Each row of numbers stands for one element and depends on some of the facts below. Use the named rows to name the rest.

Named rows:
(75): [-33  15 -37  15  -4  -4  43  16 -12 -19  -3  -7  22 -36 -15  12  22  -4
   4 -19 -37 -26 -31  -4  -6   9  13 -16   6]
(697): [-38   1 -44  -2  -5   5  53  -1   2 -45 -17 -28  10 -10  17   8  54 -41
 -14  15 -17   2 -23  21  -6  17   9 -30  -3]
(472): [-47  -5 -38  -1   5 -14  10  -3   5 -54 -14 -15   4 -26  18   5  51  -3
   6  31 -16   1 -42  20 -10   5   6 -30 -11]
(732): [-31   4 -29  17  -1 -12  55  -1  19 -24  -1  -1   9 -24  -1  12  45  18
  -9  69 -30 -14 -41  -8   6  23   9 -28  -8]
(256): [-24   4 -20  22 -16 -24  14  21  29 -28 -11 -11  29 -41  -5 -27  14   7
   9  -1 -18 -14 -32  -3   3  22   9 -10  -8]
(67): [-49  17  -3   0 -46 -18   6   4 -19 -47  -4  17  -9 -57 -61 -12  13 -24
  33   1 -17 -20 -23  12 -14 -17  -9 -21  -3]
(746): [-16  -7 -29  24 -13 -31  11  43   7 -27 -11 -34  20 -31 -19  -9  10  26
  20  -2 -16 -18 -26 -12  11   8   8  -8 -13]
(382): [-78 -13 -29   2  23 -30   4 -19   7 -53   2 -40   5 -39  40   3  37  11
   3 -30 -14  10 -37 -19 -34   2  17 -40   8]
(886): [-36  -7 -29   8   9 -21  12   4   7 -46  -7 -14  12 -40   3  -1  48  24
  10  40 -19   3 -47   2  -5  16   8 -22 -17]
(454): [-65   0 -22   8   6 -23  10  -2  -8 -39   7 -48   4 -36  26  20  17   6
  12 -75 -23 -17 -37 -10 -26  -3  18 -39  16]
(318): [-23  -2 -24  32  17 -33  12  24 -11 -27   8 -43   7 -31  -1  32  23  61
  21 -10 -25 -30 -58 -24   6  12  22 -27  -1]
(594): [-16  -6 -26  29  19 -27  16  33 -28 -32   3 -49   8 -32 -16  30  27  46
  26  -5 -28 -31 -57 -10  12  15  22 -23  -5]
(898): [-26   5 -49  12 -26 -14  14  31  17 -33  -5  -5  10 -28  -1  23  23  30
  15  23 -27 -27 -35  16   3  -8   1 -20  -8]
(1045): [ -9   0 -12  32   4 -23  29  38 -29 -19   4 -53   1 -22 -14  42  11  46
  17  29 -20 -43 -60 -21  11  18  11 -28  -3]
(22): [-32  16 -12  11 -42 -22  12  15   4 -28   3  34  -4 -55 -49   0  17  24
  28  58 -30 -32 -36   1   4 -11  -7 -14 -17]
(239): [-31  -7  -1  13  -3 -19  21  28 -67 -41   0 -89 -11 -21 -22  28  12 -26
  22 -57  -8 -20 -41 -12 -13   8  13 -32  14]
(826): [-18  11 -23  27 -13 -19  41  24  19  -6  -8   4  46 -47 -19 -25   6   4
   1  -5 -28 -18 -19 -28   4  30  15   2  -2]
(695): [-19  21 -70  13 -10  13  53  25  10 -17 -13   5  31 -14   2  35  35  -4
  -9  16 -48 -30 -26  27   7  13  12 -16   5]

There are 2 kinds of fact about the elements: plakas, drebra.
[(1006) (22) (390) (468) (494) (545) (595) (622) (67) (746) (796) (84) (898) (972)] plakas kevuflik
[(1034) (1037) (120) (142) (368) (440) (448) (529) (626) (678) (697) (732) (77) (779) (867) (965) (966)] plakas bratran
[(1045) (1069) (113) (145) (161) (166) (17) (239) (280) (29) (32) (37) (398) (447) (58) (610) (652) (654) (664) (706) (722) (792) (869) (950)] plakas lupel
[(114) (126) (219) (695) (75) (826) (839) (856) (93)] plakas vinu
[(192) (256) (318) (397) (399) (436) (44) (454) (502) (568) (594) (616) (642) (70) (824) (831) (877) (900) (914)] plakas momom
[(260) (350) (369) (382) (472) (474) (478) (490) (591) (615) (672) (885) (886) (896)] plakas foskemon
[(126) (706)] drebra (161)
[(126) (239)] drebra (468)
[(126) (779)] drebra (622)
[(126) (502)] drebra (44)
[(126)] drebra (397)
[(166) (239)] drebra (616)
[(166)] drebra (1069)
[(166)] drebra (120)
[(17) (885)] drebra (448)
[(17)] drebra (672)
[(17)] drebra (142)
[(219) (779)] drebra (114)
[(239) (792)] drebra (1045)
[(239)] drebra (594)
[(239) (824)] drebra (318)
[(239) (965)] drebra (896)
[(29)] drebra (478)
[(29) (502)] drebra (1006)
[(29) (568)] drebra (826)
[(350)] drebra (831)
[(350) (885)] drebra (950)
[(368) (792)] drebra (37)
[(368)] drebra (490)
[(382)] drebra (84)
[(382)] drebra (642)
[(382)] drebra (77)
[(382) (972)] drebra (529)
[(390) (67) (885)] drebra (839)
[(390)] drebra (1037)
[(390)] drebra (22)
[(398) (591)] drebra (732)
[(398)] drebra (966)
[(398) (472)] drebra (867)
[(436)] drebra (494)
[(454) (824) (972)] drebra (399)
[(454)] drebra (113)
[(454)] drebra (722)
[(502)] drebra (447)
[(502)] drebra (869)
[(502) (885)] drebra (440)
[(568)] drebra (664)
[(568)] drebra (256)
[(615) (678)] drebra (652)
[(615)] drebra (856)
[(615) (697)] drebra (192)
[(67)] drebra (369)
[(67)] drebra (626)
[(678)] drebra (695)
[(678) (697)] drebra (796)
[(706)] drebra (746)
[(706)] drebra (58)
[(824)] drebra (280)
[(93)] drebra (898)
[(93)] drebra (595)
[(93)] drebra (654)
[(93)] drebra (260)
[(965)] drebra (70)
[(965)] drebra (474)
[(965)] drebra (877)
[(965)] drebra (914)
[(972)] drebra (610)
[(972)] drebra (145)

Rows to name:
No name comes twice in this set of rows, the named rows included.
[-41   6  16   7 -24 -24   6  11 -14 -45 -14 -31  19 -53 -39 -48  10 -52
  23 -55  -3   2 -15   1 -15  23   4 -13   0] -> (502)
[-40  -2 -18  12  11 -13  45  -4  -2 -29  -2 -17   9 -32  -6   4  42   0
  -3  33 -23  -6 -36 -20  -3  25  14 -27  -4] -> (1034)
[-20  -6 -15  23  32 -23  43   9 -20 -27   0 -36  -2 -24 -15  22  44  29
   8  44 -31 -14 -49 -40   7  23  19 -27  -8] -> (120)
[-28 -11 -10  21   4 -33   4   9  33 -33 -15  -7  30 -45  -2 -39  31  18
   6  39  -4  13 -40 -17   1  30   7  -8 -22] -> (478)
[-35   4 -17  26   0 -25  27  19  -4 -17  14 -54   3 -25  15  36   5  50
   6   1 -19 -40 -55 -30  -3   9  14 -37   7] -> (280)
[-41  -6  -4  11  18 -15  44   1 -39 -43  -4 -46  -6 -28 -16  11  46 -18
   6   2 -24  -3 -36 -19  -7  26  16 -35  -2] -> (368)
[-39  11 -27   8 -15 -12  18  14   0 -44  -7 -24   7 -36   0   9  27 -12
  12 -21 -20 -16 -36  20  -7   6   8 -27   2] -> (436)
[-18   0 -15  24 -34 -32   7  36  25 -20 -11  -7  27 -48 -34 -38  -2  18
  21  10  -7 -13 -18 -18  11  14   1  -3 -13] -> (1006)
[ -9 -12 -23  31   3 -38   8  49 -14 -24  -4 -41  14 -30 -31  11  13  47
  30  -3 -12 -24 -39 -25  18   9  14 -10 -10] -> (468)
[-29   2   9  11 -23 -17  24  22 -27 -35 -13 -69   8 -27 -15 -10  -2 -41
  10 -53   6 -12 -26  -6  -7  22   6 -20   9] -> (706)
[-42  17 -21  -3 -40   0  32  14 -12 -42  -8 -39  -2 -23   8  15  14 -33
   3 -16 -11 -27 -29  28 -18   3  -2 -37   9] -> (398)

Now the same elements, written a new way:
Known rows:
(965): [ 13 -40  42 -15   6  -2   3 -22 -73 -11  20   7  -6  30  22  -2 -39   7
  -8  33 -23   4 -21  18  24  26  12  20   4  36   7  26  11 -12]
(70): [ 23 -15  39  17  45  -1  -7 -31 -55  -7  35   1   4  17  17  -6 -15  -1
  26  14  -8 -13 -15 -15  21  -9  26  27  35 -32  -4  15  11 -19]
(664): [  8   7  57  19  41 -22 -15 -40 -55  28  32   3  29  13  26 -13 -27 -21
  27  11 -15  -6 -14 -31  30   0  19  36  25 -13 -26  10  14 -17]
(440): [ 29   4  63  14  24 -12 -14 -27 -76 -11  49  10   4  26  30   2  -7   3
  27   9 -15   1  -5  -1  43  -2  26  25  11  -8  -2  10   4 -21]
(1069): [  1   0  49  13  50 -20 -15 -41 -55  19  35  -1  28   7  24 -17 -30 -17
  22   3  -8 -13 -13 -24  29   0  22  30  32 -12 -13   8  14 -16]
(166): [-14 -31  32  -6  31  -3   0 -36 -60  23  11 -13  22  18  21  -5 -65  -6
 -13  38 -15  -3 -22  -2  12  32  11  28  13  32  -9  15  23  -9]
(44): [ 26  -6  45  21  33  -2  -2 -29 -54  -1  35   1   3  25  24  -7 -15  -2
  31  18 -19  -8 -15 -21  19  -7  23  35  26 -32 -18  16   5 -17]
(695): [ 32  -9  57  22  44 -27 -25 -30 -47  -8  37   3  10  27  19 -17 -25 -12
  21  32   4 -19 -17  -9  30 -14  33  18  34   1 -16   5 -16 -20]
(382): [ 17 -28  33   4  18  -4  13 -26 -46  11  18  -3   4  25  11  15 -35  -6
 -22  45  -9  -6  -7   4  -9  23  -2  18   4  52 -20  14  24 -11]
(77): [ 31  -7  62   6  28 -19  -8 -30 -66 -14  45  21  -2  17  26 -13  -6  -9
  27   1 -15  -9  -8  -3  41  -7  23  20  22  -4   4  22   7 -22]
(448): [ 27   1  59  15  32 -10 -14 -27 -76 -14  51   4   8  24  31   4  -8   6
  23   7  -7  -3  -1   3  44  -5  28  19  17  -6   6   8   5 -21]
(886): [ 24   9  49  17  33 -20 -11 -31 -47   4  45  -1  15   9   3   2  -5 -11
  10  11  -7 -11  -7 -17   9  -5  13  30  23   8 -19   1  12  -9]
(898): [ 21  13  36  -2  24 -12 -16 -32 -61  19  32   5   6  15  17 -11  -9  -7
  32   9 -20  -7 -13  -2  15 -14  21  12  26  -4 -25  20  16 -36]
(697): [ 49 -43  47   3  17   1 -21  -9 -52 -12   8  20  17  30  22  -6 -49  16
 -24  42 -17   6 -36  36  42  10   5  -2  14  37   8  34  -2 -16]
(145): [  8  -2  52  17  55 -19  -6 -44 -49  20  35   4  25   9  29 -16 -29 -26
  24   4  -3 -18  -4 -25  29  -4  21  20  32  -8 -13  14  19 -25]
(869): [  5   6  55  20  43 -20 -14 -40 -56  25  34   0  29  12  30 -11 -28 -17
  26   7 -13  -8 -11 -29  31   0  21  34  25 -14 -22   7  11 -18]
(966): [ 25 -18  58  -4  21 -20 -27 -21 -72 -28  36  14  -7  12  22  -7   2 -14
  27  -5 -10  -8  -4  -5  44  -6  17  38  34   1   0  16  10 -14]
(67): [  2 -13  17  -4  16  19  -8 -22 -75  18  16 -26  16  33  30  25 -47  19
 -10  47 -10   3  -3  30   5  20  18  -2   4  41 -16   8  25 -32]

Which element is each row?
No name comes twice in this set of rows, the named rows included.
[ 23 -12  38  22  48   2 -10 -26 -57 -10  38  -4  10  21  22   3 -15   3
  25  19  -5 -13  -8 -13  25  -8  29  23  33 -28  -4  12  10 -21] -> (831)
[ 23  13  49  20  38 -17 -11 -29 -50   5  46  -4  17  12   6   6  -5  -7
   9  13  -5  -9  -6 -14  11  -4  15  29  21   6 -18  -4  11 -10] -> (672)
[ 47   9  39   9  36 -12 -35 -23 -45  19  23  14  26  16  13 -17 -20   3
  18  18 -17  -5 -29  13  29 -26  18  -4  34  -5 -19  25   5 -36] -> (796)
[-26 -34  26 -17  33  -5   9 -44 -62  25  15  -9  19  13   9 -13 -65  -7
 -12  36 -18  -3 -30  -4   5  38  18  26  13  31   1  16  26  -5] -> (239)
[-39 -34  16 -29  36  -4  -4 -43 -72  24  18 -18  23   8  -8 -12 -68   4
 -19  39 -19   2 -43   2   4  44  25  35  14  29  13   8  26   5] -> (792)
[ 27   2  66  24  18 -35 -14 -34 -59  12  35   9  -5  40  20  -9 -14 -21
  37  44 -16  -3 -19 -32  20  -3  29  40   7  -3 -43   8 -13 -25] -> (826)
[ 27  -9  45  21  35  -5  -8 -28 -54   1  33   7   3  25  20  -3 -10  -5
  29  21 -16  -7 -17 -22  20  -7  24  31  26 -31 -17  18  10 -22] -> (256)
[ 29  -3  58  23  60 -18 -33 -34 -39  20  26   7  47   9  25 -19 -36 -10
  10  11  -5 -12 -25 -10  45 -13  16  15  40 -12 -10  13   3 -19] -> (652)
[  7 -29  42   1   1  -9  13 -28 -52   0  15 -18 -10  41  34 -15 -61  -2
  -1  59 -22  -9 -20   3   5  24  14  30   4  39 -30  12 -17  -3] -> (126)
[  6  -6  31  22  28  13  -2 -18 -67  13  32 -34  25  36  21  47 -45  24
 -29  54   3   6   2  15   2  32  11  15  -7  53 -16 -15  21  -8] -> (885)
[ 20 -58  24   9  40  12  32 -33 -47  -4  10   9 -13  35  29   7 -46  -6
  -4  48   0 -18  -3   4  -1  18  12   2  16  22  -3  37  30 -32] -> (454)

